Each row has a hidden value; after the row comes its grade, the name of the range that the value falls in. Each part has its own.
[-475  -95   77 -123 -252 -262  259  124 -173 -136  392  533 -114 -120
 -118  616 -336  215 -261  203  -12  -41  430 -397 -104 -430  -76  -88
 -364 -371   34  522  272   14 -219  -10   15 -133  451 -233  115]
H
[-190  353  242 -217  208  265  134  357 -246  181  180 -264  455  356
 -132  -64  267 -102 -133 -277  149 -134  168   56 -372 -241  124 -241
  217  112   46  -36  -46  126  -89  196 -100 -176  -19   88   73]
E
[-125 -106  -42  246  -24   74   31 -363  -47  143   66 -398    5 -243
 -160    3  162 -357  196  -12 -283 -469 -201 -170  449 -140 -199  -65
   34 -218 -169  253 -183 -191  -57 -409 -176   94  438 -307    5]
H
[-588  -27   35  -63 -101 -132  352   90 -125 -212  237  401 -141 -152
  -15  674 -397  193 -209   52  -92  -69  521 -444 -190 -411 -116  -16
 -307 -384   92  398  221   14 -164  112  148 -153  395 -145  146]
G
[-124  470   79  -60  464   69  -42  -36 -122   78  430 -585  300  246
 -328 -288 -116  161 -141 -338  235  123   88  212 -392  -61  263 -120
 -156  -23  -57  250 -112  -44  133 -114   96  -87  -93 -248 -229]
A
[-113  -15  315 -294 -167  412  157 -113  629  290  -58  564 -113  119
   25  249  471   52  103 -281  203   -2 -140  329  177 -144  192 -123
  -28  137  142  302  -61  511  -25  237 -222 -451 -278 -354 -357]
G
[ -23  -55  132 -151    6  184  293  -61  706  -22  161   82 -399 -296
   66  -48  369  389 -188   30   80   95  176   55  278  112    3  271
  -90 -164  -11  545 -287  458 -315  558 -412 -197 -256  -93 -217]
Z
[-145  409  103 -136  365  123   50  124 -197   80  435 -555  442  227
 -228 -168   12   46 -193 -252  169  109  266  172 -354 -155  195 -146
   52   34  -93   61  -67  -50  -25   52  -46  -56  -53  -84  -17]
A
[-126  -18  -89   82 -124  193  -70 -445  166   81  268 -516  -57 -266
 -230   50   85 -277  106   93 -152 -290   16  125  292  163 -324   73
   37  -20  -98  121 -135 -200 -131 -301 -323    2  321    5   78]
G
[-155  403  133 -177  316  164   86  220 -251  143  353 -479  484  291
 -166 -112  131  -18 -180 -300  163   13  258  124 -354 -212  160 -214
  139   56  -49    7  -63   -9  -46  113  -83  -84  -14    4   63]
F
[ -62 -206 -167  -13 -242 -257   93  -98  157 -321 -154   38  268  101
   51 -337   81    3 -122   19  209  658 -344   41   80  660  -11  451
  138  -84  233  213 -303 -152  215 -186  389   13 -283 -156 -115]
P
[  19 -286  -45  347  166 -168  273  -51  220   -5 -105 -410  264  243
 -152 -228  -21  -24   -8 -368  103  582 -369  -10 -185  488 -239  257
  136 -104  109  479  233 -281  141 -127  459  -16 -348   27 -233]
F
[-157  415  144   89  505   84  -51  -58  -14   35   93 -409   68  344
 -405 -396 -210  198  -29 -455  272   73 -284  101 -501  125  233    5
 -296  -70  126  455  -91   82  324 -204  399 -204 -225 -307 -528]
Q
[ -78 -211 -128  -18 -262 -229   68 -106  140 -287 -192   86  274  109
   54 -326  104   -6 -138    9  235  634 -363   26  122  640   44  439
  137  -92  229  209 -324 -135  231 -205  406   21 -299 -215 -120]
P
[-323  -57   96 -147 -254 -211  187   90 -293  -32  409  405 -130  -42
 -116  572 -373  145 -296  270   -3  114  487 -431   81 -284 -169  124
 -201 -489   -1  294  238  -84 -151  -24 -113  -14  203 -215  223]
Z
[-186   25   99 -176 -264 -207  135   99 -360   34  444  388 -172   66
 -134  458 -352  111 -225  316   19   87  388 -415  110 -177 -237  136
 -180 -517   74  234  147 -102  -90  -89 -197  -45  160 -172  248]
F
[-311 -273  281  316 -206  224   49 -120  -56  197 -160  -73  195 -126
 -175  136 -217  -45 -307  -40  347  201  108 -186  252  347  176  125
  106 -149   93   77 -149 -419   20 -196  430   45 -191 -263  177]
F
[-206   95  429 -285  -98  524  135  149  207  341 -171  424  187  338
  -26  251  463 -202   67 -333  174 -142 -102  186  -25 -253  185 -209
  193  191  148   12   27  425   -6  210 -118 -395 -250 -211 -193]
F
[  29 -361 -223  209  -20 -293  286 -123  258 -305 -106 -281  332  126
   52 -258   13  -81  -40 -124   16  864 -311   15   15  656 -259  517
  245 -150  108  301   40 -299  151 -108  427   87 -405  -32 -138]
A
[  48 -352 -121  333  121 -227  314  -86  247 -145  -78 -417  306  193
  -62 -238  -22  -67  -22 -249   26  759 -331  -16  -97  585 -291  405
  203 -156   80  420  202 -324  119 -104  450   56 -414   15 -182]
A
[  29 -265  -19  217 -115 -175  129   19 -116   87 -293   80 -262 -535
 -448 -308 -348    3  305  179 -137 -202 -212 -208  580 -490   53   90
  160  -32  -92 -265 -298  -90  115 -309 -208  -14  253 -563 -427]
P
[-126  398  116 -123  362  144   59  130 -203  106  407 -554  440  237
 -210 -171   40   23 -182 -261  165   95  250  153 -320 -143  183 -146
   79   18  -85   50  -84  -52  -24   60  -53  -54  -70  -79    1]
A
[-138  -21  -73   57 -182  184 -108 -426  212   74  319 -481  -84 -309
 -313   20   58 -221   88  154  -89 -316   21  197  233  181 -293   33
  -15   70  -78  146 -131 -184 -173 -315 -349  -48  372   39   44]
P
[ -63 -202 -163    0 -207 -204   95 -114  124 -349 -214    2  272  103
   90 -312   39  -49 -139   17  173  732 -299   -1  144  695  -31  562
  208 -140  208  108 -312 -166  250 -152  408   64 -395 -176  -99]
Z
[ -78  -15   50 -222 -238   77   75  214  454 -288  272 -211 -450 -584
 -361 -408   73  427 -360  567  164  -73  350   94   29  340 -162  452
    4  171   19  184 -380  337 -531  497 -623 -156   51  423 -116]
P
[-583   25  110  192   51  153  380   46  -49 -160   26  136  -59 -126
  -25  483 -394   30  -20  -94  -64 -240  329 -350 -312 -151  -94 -143
 -227 -225  269  268   -1 -118  -91   55  400 -282  350  -33  149]
P
[   0  174   83 -141 -181 -111  118  101 -468   30  446  252 -198  188
 -129  276 -407  -54  -28  402  -68   58  271 -393  127    5 -384  201
  -76 -547  191  -13  -31 -169   12 -160 -262  -94   61  -93  285]
Q
[-115  -10  318 -286 -165  403  156 -119  655  290  -46  571 -145  101
    9  225  477   83  113 -274  211  -44 -165  334  159 -144  203 -150
  -70  144  155  354  -81  526  -35  229 -223 -471 -243 -358 -379]
E
[ 234  265    1  -31  -75  -42  131   45 -424   50  380   70 -305  177
 -172    6 -492 -146  275  416 -145   -4   80 -275  179  167 -523  206
    9 -475  326 -250 -265 -255  139 -245 -333 -199   27  -16  211]
Z
[-592   56   68  110   20   74  412   76  -33 -265  128  292 -107 -125
    3  547 -402   51   12  -19 -131 -264  343 -346 -365 -240 -131 -190
 -328 -243  279  359   33  -25 -131   77  336 -344  465  -48  110]
H
[ 144 -188  -37  182 -121 -173  134   52 -139   65 -208  125 -347 -472
 -490 -324 -559   38  371  277  -98  -54 -155 -141  521 -356  -55  160
  161  -31   29 -434 -314 -154  178 -301 -251 -107  142 -471 -412]
G
[-138  306  162  138  414   32   -1    8   41   67   27 -285   53  355
 -430 -421 -141  192   41 -447  286  -10 -434   93 -546  136  192  -96
 -311    1  208  563  -54   96  288 -236  433 -286 -126 -245 -559]
K
[ 286  245  -18   35  -33  -20  147   14 -387   46  318   21 -325  124
 -199  -73 -543 -178  375  411 -181    4   17 -234  227  169 -520  215
   49 -435  330 -340 -318 -286  182 -277 -323 -215   -1  -62  138]
Q
[-171 -216  115   65 -339   -7  -75 -138    1   -7 -187   81  270   14
  -89 -205   19   -6 -294   46  416  433 -201  -28  283  565  251  305
  117  -94  161  116 -369 -252  174 -288  399   67 -293 -349   13]
P
[-133  315  139  160  456   43   18  -18   58   60    8 -355   25  371
 -400 -410 -166  199   34 -484  272   39 -407   66 -550  205  132  -21
 -288  -46  220  552  -43   70  310 -203  455 -264 -193 -190 -532]
E
[  -1 -301 -235  100 -104 -306  229 -110  230 -320 -144 -135  294  139
   88 -263   57  -41  -67 -109   80  804 -326   15   35  654 -201  506
  211 -141  170  278  -75 -223  193 -113  408   55 -358  -50 -128]
F
[-108 -179  -26  297   45   34  112 -226 -135  110 -206 -315  -95 -356
 -196  -75  -41 -277  207  -17 -316 -337 -159 -330  577 -302 -129  134
  179 -272 -204  -14 -207 -155   47 -303 -127  160  247 -439 -138]
Z
[ 191  280   41  -50 -109  -75  134   88 -432   90  457  162 -290  227
 -195   45 -431 -109  267  406 -106 -129   43 -277   67   99 -489   43
 -100 -451  364  -83 -222 -217   87 -274 -320 -268  166   -3  222]
K
[-137  403  111 -155  340  140   72  188 -230  109  373 -528  459  261
 -191 -157   85    9 -186 -279  159   53  251  134 -350 -170  156 -168
  115   42  -65   26  -74  -26  -36   95  -73  -67  -34  -12   28]
Z
[-136  -66  -41  244   22   99   30 -352  -71  160    4 -440  -25 -226
 -163  -23  128 -330  197  -60 -271 -465 -184 -197  428 -138 -195  -11
   67 -230 -145  179 -203 -185   -8 -383 -153  101  375 -287    0]
P
[  32 -267    1  214 -137 -182  117   41 -113   77 -276  130 -275 -554
 -484 -329 -367   23  306  221 -116 -224 -230 -190  569 -506   87   57
  123   -6  -86 -243 -311  -72  100 -322 -213  -42  284 -591 -462]
K
[  -2  -43  137 -147   -2  186  284  -31  687  -27  159   47 -420 -298
   50 -104  372  398 -205   67   95   73  172   37  269  170  -21  298
  -77 -163   11  532 -326  453 -330  571 -433 -195 -258  -32 -192]
F
[ -20  -45   73 -162 -136   46  206  218  541 -277  292 -136 -463 -544
 -209 -390  212  471 -341  482  109  -66  287   13   88  290 -129  375
  -70   22    7  433 -415  409 -562  592 -590 -169   26  313 -136]
H
[ 267   34  -30  126  -95 -117  127   31 -226  105   71   91 -357 -184
 -406 -279 -558  -38  452  341  -96  -83 -152 -111  351  -99 -261   85
   69 -152  230 -377 -363 -234  197 -353 -301 -232  136 -272 -187]
P
[  26  177   79 -129 -172 -110  110   70 -447   39  454  239 -212  186
 -135  253 -413  -52   -9  400  -65   72  247 -371  148   29 -383  207
  -86 -552  193   -6  -48 -177   30 -179 -264  -97   42 -116  267]
Q
[ -84  -51   48 -216 -327   92   22  171  462 -279  310 -182 -410 -594
 -430 -369   37  346 -308  619  169  -96  312  185   18  359 -188  385
   -6  267   29  146 -328  279 -537  385 -629 -194  131  430 -121]
K
[-126  -30  -58  184  -39  133  -22 -416   23  138  172 -480  -23 -212
 -185   13  156 -335  175   11 -236 -448 -140  -59  354   -3 -262  -34
    9 -160 -123  240 -173 -195  -77 -392 -229   50  412 -170   52]
K
[-114  -27  -61  129 -115  155  -71 -434  118  123  280 -483  -35 -241
 -250   19  124 -294  141   84 -159 -384  -79   85  298   96 -278  -33
  -16  -46 -103  222 -147 -206 -130 -380 -294   -4  402  -77   55]
K
[-138   21  355 -307 -170  464  136  -81  558  327 -100  594  -55  211
    5  274  481  -31  146 -321  205  -59 -190  336  110 -173  193 -180
   -2  179  177  243  -24  516   15  190 -183 -485 -267 -345 -356]
G
[  25 -339 -220  197  -24 -281  272 -118  247 -289 -105 -279  320  143
   52 -248   20  -78  -48 -138   33  832 -308   13   -1  666 -270  501
  235 -150  126  308   32 -295  155 -105  422   74 -389   -2 -121]
Q
[-205  185  415 -248   27  487  159  316  -40  279 -144  182  316  407
  -45  130  422 -252   -7 -305  126 -159  -27   52 -158 -243  128 -168
  294  140  120  -84   16  346  -37  253  -91 -298 -234  -62  -74]
Z
[  -8  -52  121 -128   22  176  297  -38  681  -78  184   -1 -415 -334
   47 -106  332  387 -213  105   52  109  209   22  274  170  -37  343
  -68 -185  -26  515 -313  435 -349  579 -431 -163 -269  -40 -193]
Q
[-113 -166  -25  289   20    7   90 -238 -115  157 -145 -320  -77 -339
 -217 -100   26 -243  208  -37 -266 -421 -201 -287  524 -302  -99   22
  117 -229 -179   89 -226 -161   21 -349 -134  126  347 -415 -117]
P
[-137  357  175 -166  247  138  101  279 -215  142  368 -351  474  279
 -197 -154  198  -14 -143 -235  178  -93  156  138 -379 -235  189 -335
   74  111  -11  126  -86   44 -110   90  -95 -160   98   -8   20]
H

Part 2:
[ 413 -240  334  -67 -448 -187   33 -259 -275  -26   61   -9  -39  -36
  175 -104   22   87   38  102  324  -17  478  179  167 -109  207  478
  157  353   23  133   61   57 -331 -197  183   73   86 -158    5]
[21]
[ -38  109   25 -113  -58  364 -242 -343  159  292  -30   53   63  296
  154  117 -151  191 -232  258  169   23  -70  -59 -279  284   30 -130
  147   28  234  301  101  -22  143 -263   85 -162   14  220 -418]
[8]
[   4 -154   51  371 -277  103 -128   99  -55 -135  168   -1   91  -17
  239   71  -71  239  -27 -199  -10  324  421  -82  208 -304   23  -23
  164   14  546 -259  331  278 -111  -50    7   -1  177   22 -292]
[8]
[ 117  519 -117  -89 -138   79 -390   49   92   54 -105 -137  331 -232
   95  374 -192   54  105 -200  134  -33 -542 -284 -218 -127   66 -168
 -445  117   81  331  -30   80   89 -158    8 -191   43   85   19]
[9]
[ 133   45  -23 -205 -215  264 -328 -314  185  208   -2   23   55  303
  211  -42  -22  -10  -90   72  242   67 -217  -82 -215  407   -4 -150
   -2  135   90  244  -55  -78  106 -253  -60 -153 -136  218 -229]
[26]
[ 384 -432  103  -32 -304   44 -291 -198  -33  127  196   70    3  106
  268 -102  -62 -236  -37  -75  181   87  -31   15   45  325   79 -202
  112  211  176 -132   55  227  104 -146  -32   10 -189   -9    0]
[20]
[ 437  397  238   -4 -380   54  180  -40  -95 -320 -345 -110 -128 -177
 -237  107 -384   61  129   89  476  -51   45 -103  -82 -266  234  348
 -110  105  -46  131  -33 -193 -180  -23 -140 -374  143  -60  114]
[24]
[ 114   38   59  118   58  -59   31  167 -236   83  -39   13  155 -169
  162   34  -73  126  -18   42    0  -64   -5    7 -187   30   11   27
   32 -148    5  -74   32   64  146  133  139  -10   81  -32  -80]
[20]
[ 357  -31  -40   -3 -189  -19 -543   40  -65  168  129  -39  305 -261
  389  201  -90 -127   84 -293  140   44 -281 -127  -45   31   77 -368
 -285  205  161   95   54  245  159 -145   15   17  -83  -96   55]
[26]
[ 252  270  174 -202 -363  192 -158 -324  -72   96 -116  -72   57 -181
  -29  219 -351  115  -33  173  358 -145   28  -82  -92  -70  274  151
  -98  355   38  279   58  124  -71 -229  131 -243   51   12 -154]
[24]
[ 176  119  115  -86 -113   96  129 -249   33  -56 -102   99 -143  108
  -60  137 -443   27  -75  174  318   57   54 -142    8   26  173   59
  119  -70  212  118  200   -3  -19 -100  -33 -271   59  236  -57]
[21]
[ 117  -48  -18   59 -147 -206 -218  192 -305   28  126  153  193 -295
  395 -121   10   44   96 -235   82   79  508   -2  276 -206 -169  139
   48   62   12 -100   88   33 -117   75  152  228  229 -229  -57]
[8]
[ 217 -207  169  -73 -244   27  140 -181  -67    8  -68   65 -134  394
   16 -351  130   30  -49  259  184  -26   88  166 -221  405  -43  331
  314   48 -182    7 -179 -215  -47  -30    2  -65  -39    8  -75]
[8]
[ 306 -362  342  100 -204 -154   42 -224 -180  -12  177  -13  -22  -60
   67  250 -249   -2  -37  103  116  -44  124   15  136 -145  315  150
  179  196  350   64  263  424 -116 -185  222   38   47  -34  106]
[27]
[ 143  -30  100 -105   61   11  122  -64  -41  188 -133   28   28  280
  -86 -162   68  -94 -123  292   36 -203 -437  124 -477  503  -71  139
  141 -140 -238   49 -269 -171  230   18   98  -57 -106   57   33]
[20]
[ 268   23  119    6 -251  -45  249 -123    6 -258 -156   38 -170  364
  -82  -98 -115  153   87  163  298  123   12  -19 -162   99   98  293
  158  -39  -37  160   -6 -226 -178  -41 -134 -272   66  123   82]
[26]
[ 200  -86  252 -190   -5   40  201 -179  -27  127 -139    3 -123  205
 -262 -170  -63 -329 -131  350   94 -347 -464   75 -353  532  -17  249
  186  -45 -246  -18 -339  -94  217   16   85  -60 -174   66  149]
[24]
[ 316  178   56 -217 -303    4 -308 -155  -45  -41  -43  -17   50 -130
  250   61 -161   -2  197  -81  364  -51  -14 -201    6   49   85   47
 -175  295 -107  375  -70  -53  -99 -124  -57 -124   17  -10   54]
[24]
[ 299   10  139   16  -13   26 -418  -44 -146  318   80  -69  292 -383
  365  330 -165  -62  -85  -86  134  -99 -141  -46  -72  -63  158 -269
 -193  110  291  164  139  268  207 -183  197   85  -17  -86  -87]
[16]
[  88   15  124   26   98   -3   88  129  -21  -18  -63   98  -84  -77
  -28 -161 -138 -425  -94  -58   78  -68  -58  -92  107  135 -228   80
  126 -304  113 -297 -124 -132  178  139  -59   92   -4   73   84]
[27]
[ -66  -60 -100   88   63 -159  -78  234  -78  -56  112   27  151   66
  367 -133  208   92  158 -186 -138   82 -110 -157  -79  199 -195   -4
    8 -169  -30   -4  -86    6   64  171   -7   99   11  148   -5]
[16]
[ 384  -34   74 -154 -312   62  -25 -143  -83  -77 -142   91 -154  194
  175 -311  -50   30  103  116  400   32  167    9 -143  357    0  141
  137  100 -260  105 -139 -305  -40   24 -175 -203  -31  -16  -48]
[8]
[ 331 -143   32  152 -340  -50 -542   79 -104   61  219  -11  275 -300
  427  129  -32 -114   60 -419  155  203  175  -61  273 -277   15 -207
 -166  255  390  -78  184  266  -52 -198   30  160   57 -207  -19]
[20]
[ 197   60  205  -35 -275  -66  290 -116 -127 -214 -125  -16 -137   83
 -130  -71 -149  120   72  178  219  -50  122  -21  -46   -5  136  449
  142   67  -81   52  -29  -51 -192   18   24 -187   88   71   46]
[27]
[ 169  -73  143 -205 -179  158 -163 -425  106  238   23   36   -3  298
  102   33  -86  -31 -171  219  245  -20 -117   21 -150  308  100   31
  120  151  157  282   20    4   28 -322   94  -78  -89  177 -158]
[16]
[ 313  -57   90   10 -408  -11   93  -73 -244 -138  -19  132  -92 -120
   81 -142 -295   97   40    0  328  146  547   13  214 -111  136  201
  157  130   48 -238  199   63 -167   48  -15 -174  114  -48 -107]
[20]
[-225 -177   27  101  197  175 -262  -62   82  328  181  106  152  231
  340   -2  109   17 -258   59 -143   50   31  -23  -84  246 -239 -157
  270 -193  381   34   81   62  215 -121  176  228   48  146 -357]
[8]
[-140  177  -82 -208   40  176 -348 -148  -46  377  102  -27  293 -178
  320  198 -105  148  -71   58  -71 -184 -267 -199 -222  289   47 -202
 -128  122   26  207   19  314  260  -59  251  -37  -70  231 -321]
[27]
[ -12  168  129  -93   83  190  168 -110  154  145 -254   18  -69  476
 -137 -276  171  -95 -235  324  126  -97 -277  120 -430  451 -243  281
  216 -295  -88  103 -327 -507  148  -69  -16  -47  -33  185 -155]
[26]
[-174  290  -75 -190  189   80   12   -7  147   57 -131  125  -30  249
  116 -201   30 -103  -41   62   85  -35 -162 -190 -130  363 -338  117
   85 -327  -92  169 -221 -405  122   67  -73   -4   31  311 -106]
[9]
[ 145 -207  193  335  -83  -99 -322  136 -139  -31  262 -110  220 -350
  430  339  -63   43   60 -306  -44  102  157 -168  250 -386  109 -141
  -58   81  587   11  286  442  -29 -106  129  212  119  -72  -32]
[27]
[ 200  -59  149   76  111    4  -66  177  -74   -7  -30    0  -18 -177
  145  -69  -90 -346   18  -91   60 -131 -201 -144  -42  210 -132  -95
   21 -207   57 -162 -158  -33  264  168  -86   73  -76    7  113]
[24]
[ 448 -307  358   40 -297  -71  163 -158 -184  -85   15   43 -196  -71
  -23 -108 -224 -258  -70   71  297  -12  291   92  216   -6  165  246
  231   78  196 -252   88  102  -77  -49   13   -4  -26  -66   93]
[9]
[  67  -50   11 -170   -5  115 -306 -276  183  252  110   52   99  210
  163  161 -131 -176 -126   34   89  -14 -413 -147 -122  326    7 -228
   -5   37  239  242   30  133  182 -257   61  -19 -127  238  -43]
[21]
[ 146 -255  237  135 -104 -181  101  102 -331  -33   99   11    4 -163
  356 -239  169   75   39  -29   39   -6  515   87  168  -18  -47  330
  216  -30   57 -168    9   30 -102  132  136  221   90  -67 -115]
[21]
[ 280 -532  381  228 -160 -204  444 -101 -197 -183   88   64 -237  264
  -73 -146  -55  -31  -77  209   79   67  291  177   88   38  150  387
  466  -98  240 -247  142  129 -145   11   87   37   31   17  116]
[16]
[ 417 -595  391   -1 -301 -266    6 -179 -189  -17  178  -13 -104  195
  265 -312  318 -202   45   44  157  -54  222  213  111  234   11  400
  282  227   -1   36 -154   -1 -190 -136   95  286  -88 -149  170]
[9]
[  89   27 -109  -55  -10  126 -291  -69  179  187   58   21  185  155
   34  189 -170 -189  -83  -64   -6   20 -679 -171 -268  317    0 -370
 -119  -39  182   35   -4  196  304 -136  -10 -132 -162  199   39]
[26]
[ 335 -396  382   18   39   -5  343 -241  -29  100  -85  180 -285  391
 -292 -168 -215 -405 -319  413  211 -121  -64  247 -130  345    0  223
  502 -235  136 -180  -37 -145  143  -91   68   16  -51  -29  154]
[8]
[ 178 -337  183   49 -178 -231   -8   35 -515  175  198   38  174 -306
  444 -181  154  222   21   33  -15  -87  569  198   99    9   80  285
  176  186  -77 -159   85  276  -78  103  362  240   77 -184 -190]
[26]
[ 216  -61  181 -131 -270   73  -32 -280  101  -21  -19  -15  -94  244
  -60  -29  -94 -150  -32  114  225  -41 -182  -53  -67  218   67  174
   96  150   77  141  -88  -12  -50 -197  -24 -104  -75  126   51]
[27]
[ -76   74   42 -101  -13   22  156  -23    6   81 -109  -76   62  348
    5 -260  317  119  -24  225  -83 -150 -376   49 -470  498 -136  318
  102 -103 -285  104 -353 -197   96   59   82  -46  -91  211 -108]
[21]
[ 133 -439  237    8   45   -2  265 -109 -104  184   32  151 -149  320
 -101 -348   40 -314 -270  299  -15 -125  -47  232 -151  517 -122  191
  462 -213   -3 -367 -138  -28  217   65  123  113 -133   43  -10]
[20]
[ 136   -7  188 -289 -291  149  -70 -363   31   81  -41   84 -153  198
   58 -269  -31 -158  -80  179  332  -87  231    2   71  294  -84  330
  205  196  -70  143 -167 -210 -111 -169   15   -3  -24   92 -145]
[24]
[ 152  185   11   20 -203  165    2  -77    8  -50  -92 -113   67    0
    1  206 -258  228   33   69  116   28 -310 -179 -291  103  261  -92
 -109   43  110   52   98  204  108  -17  -39 -377  -59  240 -135]
[21]
